Small tables with named rows and columns. After each table, cells are looked up by row and column.

Nutozeg.tsv
	Roburi	Lusit	Ter
Dod	4561	6440	6899
Dop	4561	2802	6899
Nogil	4561	6440	6899
Tevulam	1868	6468	3871
Fenina	4561	6440	7776
Forused	6040	6440	4878
Dedi	4561	4266	6899

What is the Lusit of Nogil in Nutozeg?
6440
What is the Roburi of Tevulam in Nutozeg?
1868
What is the Roburi of Dod in Nutozeg?
4561
What is the Roburi of Dop in Nutozeg?
4561
What is the Roburi of Nogil in Nutozeg?
4561
What is the Ter of Fenina in Nutozeg?
7776
Row with the largest Roburi: Forused

Sesav =
columns: Mim, Rigu, Mapid, Varu, Lupim, Les, Let, Zun
Mareg: [0.155, 0.229, 0.221, 0.730, 0.737, 0.235, 0.540, 0.053]
Ranifed: [0.328, 0.544, 0.072, 0.081, 0.671, 0.572, 0.576, 0.727]
Komet: [0.759, 0.051, 0.309, 0.167, 0.435, 0.640, 0.653, 0.073]
Ziz: [0.572, 0.526, 0.299, 0.244, 0.147, 0.216, 0.062, 0.194]
Fiteno: [0.478, 0.751, 0.633, 0.294, 0.535, 0.589, 0.075, 0.250]
Zud: [0.065, 0.116, 0.087, 0.439, 0.338, 0.302, 0.306, 0.345]
Tuz: [0.121, 0.740, 0.127, 0.742, 0.146, 0.737, 0.191, 0.179]
Vav: [0.676, 0.318, 0.165, 0.169, 0.605, 0.318, 0.520, 0.186]
Papus: [0.145, 0.629, 0.216, 0.385, 0.249, 0.175, 0.190, 0.196]
Lol: [0.166, 0.271, 0.773, 0.226, 0.732, 0.399, 0.448, 0.092]
Toz: [0.205, 0.195, 0.559, 0.464, 0.486, 0.734, 0.754, 0.504]
Kirim: [0.064, 0.657, 0.140, 0.732, 0.124, 0.401, 0.526, 0.379]
Ruk: [0.093, 0.372, 0.140, 0.074, 0.263, 0.383, 0.305, 0.740]
Zaf: [0.177, 0.091, 0.712, 0.294, 0.363, 0.413, 0.409, 0.547]

What is the Mim of Fiteno in Sesav? 0.478
What is the Les of Tuz in Sesav? 0.737
What is the Rigu of Ranifed in Sesav? 0.544
What is the Let of Toz in Sesav? 0.754
What is the Let of Ranifed in Sesav? 0.576
What is the Mim of Ziz in Sesav? 0.572
What is the Let of Kirim in Sesav? 0.526
Which row has the largest Les? Tuz

Table Guvog
|  | Vamova | Sokofog | Gozamuk | Lofopo | Dudakad | Sis |
|---|---|---|---|---|---|---|
| Gifevi | 97 | 118 | 99 | 99 | 109 | 103 |
| Kife | 113 | 85 | 104 | 102 | 88 | 105 |
| Fusu | 202 | 50 | 62 | 101 | 89 | 160 |
| Kimaf | 83 | 99 | 95 | 96 | 95 | 88 |
| Per | 96 | 114 | 89 | 92 | 103 | 82 |

What is the Gozamuk of Kife in Guvog? 104
What is the Vamova of Kife in Guvog? 113
What is the Dudakad of Gifevi in Guvog? 109
What is the Sis of Gifevi in Guvog? 103
What is the Gozamuk of Kimaf in Guvog? 95
What is the Sokofog of Gifevi in Guvog? 118
What is the Vamova of Gifevi in Guvog? 97
What is the Dudakad of Kimaf in Guvog? 95
What is the Gozamuk of Fusu in Guvog? 62
What is the Lofopo of Kife in Guvog? 102
What is the Dudakad of Per in Guvog? 103
What is the Sis of Kife in Guvog? 105
What is the Sokofog of Fusu in Guvog? 50

Bopi:
	Kupa	Zuf	Nom
Tomu	154	142	170
Gekediz	46	35	35
Taza	41	90	98
Ner	160	129	141
Refug	69	91	17
Bor	225	122	59
Vaz	111	199	114

What is the Zuf of Taza in Bopi?
90
What is the Nom of Vaz in Bopi?
114
What is the Kupa of Taza in Bopi?
41
What is the Kupa of Vaz in Bopi?
111
What is the Kupa of Bor in Bopi?
225
What is the Nom of Refug in Bopi?
17
What is the Zuf of Ner in Bopi?
129
What is the Nom of Tomu in Bopi?
170
What is the Kupa of Ner in Bopi?
160
What is the Nom of Bor in Bopi?
59
Which row has the largest Nom? Tomu

Toz =
cols = Sepe, Pum, Tene
Datos: [0.52, 0.62, 0.29]
Tanado: [0.57, 0.70, 0.69]
Mef: [0.48, 0.43, 0.55]
Betatu: [0.59, 0.57, 0.91]
Moru: [0.85, 0.59, 0.73]
Beg: [0.52, 0.53, 0.69]
Bis: [0.58, 0.56, 0.16]
Kel: [0.66, 0.59, 0.42]

Datos, Tene => 0.29
Beg, Tene => 0.69
Kel, Tene => 0.42
Tanado, Tene => 0.69
Kel, Pum => 0.59
Tanado, Pum => 0.70
Datos, Pum => 0.62
Moru, Tene => 0.73
Betatu, Sepe => 0.59
Kel, Sepe => 0.66
Moru, Pum => 0.59

Kodok =
,Faf,Sizi,Sarokem,Kisife,Zupe,Kamak,Vul,Belenar
Pel,352,-339,320,81,-36,128,331,76
Viv,186,183,127,-318,238,245,107,135
Temiza,511,236,407,265,330,328,355,154
Litema,-47,-24,510,-568,-64,562,635,-21
Bekagab,-154,-106,-344,175,363,-102,88,-189

Temiza, Sarokem: 407
Litema, Faf: -47
Pel, Zupe: -36
Pel, Belenar: 76
Viv, Vul: 107
Viv, Sarokem: 127
Litema, Belenar: -21
Pel, Kamak: 128
Bekagab, Sizi: -106
Bekagab, Belenar: -189
Viv, Kisife: -318
Litema, Zupe: -64
Temiza, Faf: 511
Bekagab, Zupe: 363
Temiza, Kamak: 328
Pel, Sarokem: 320

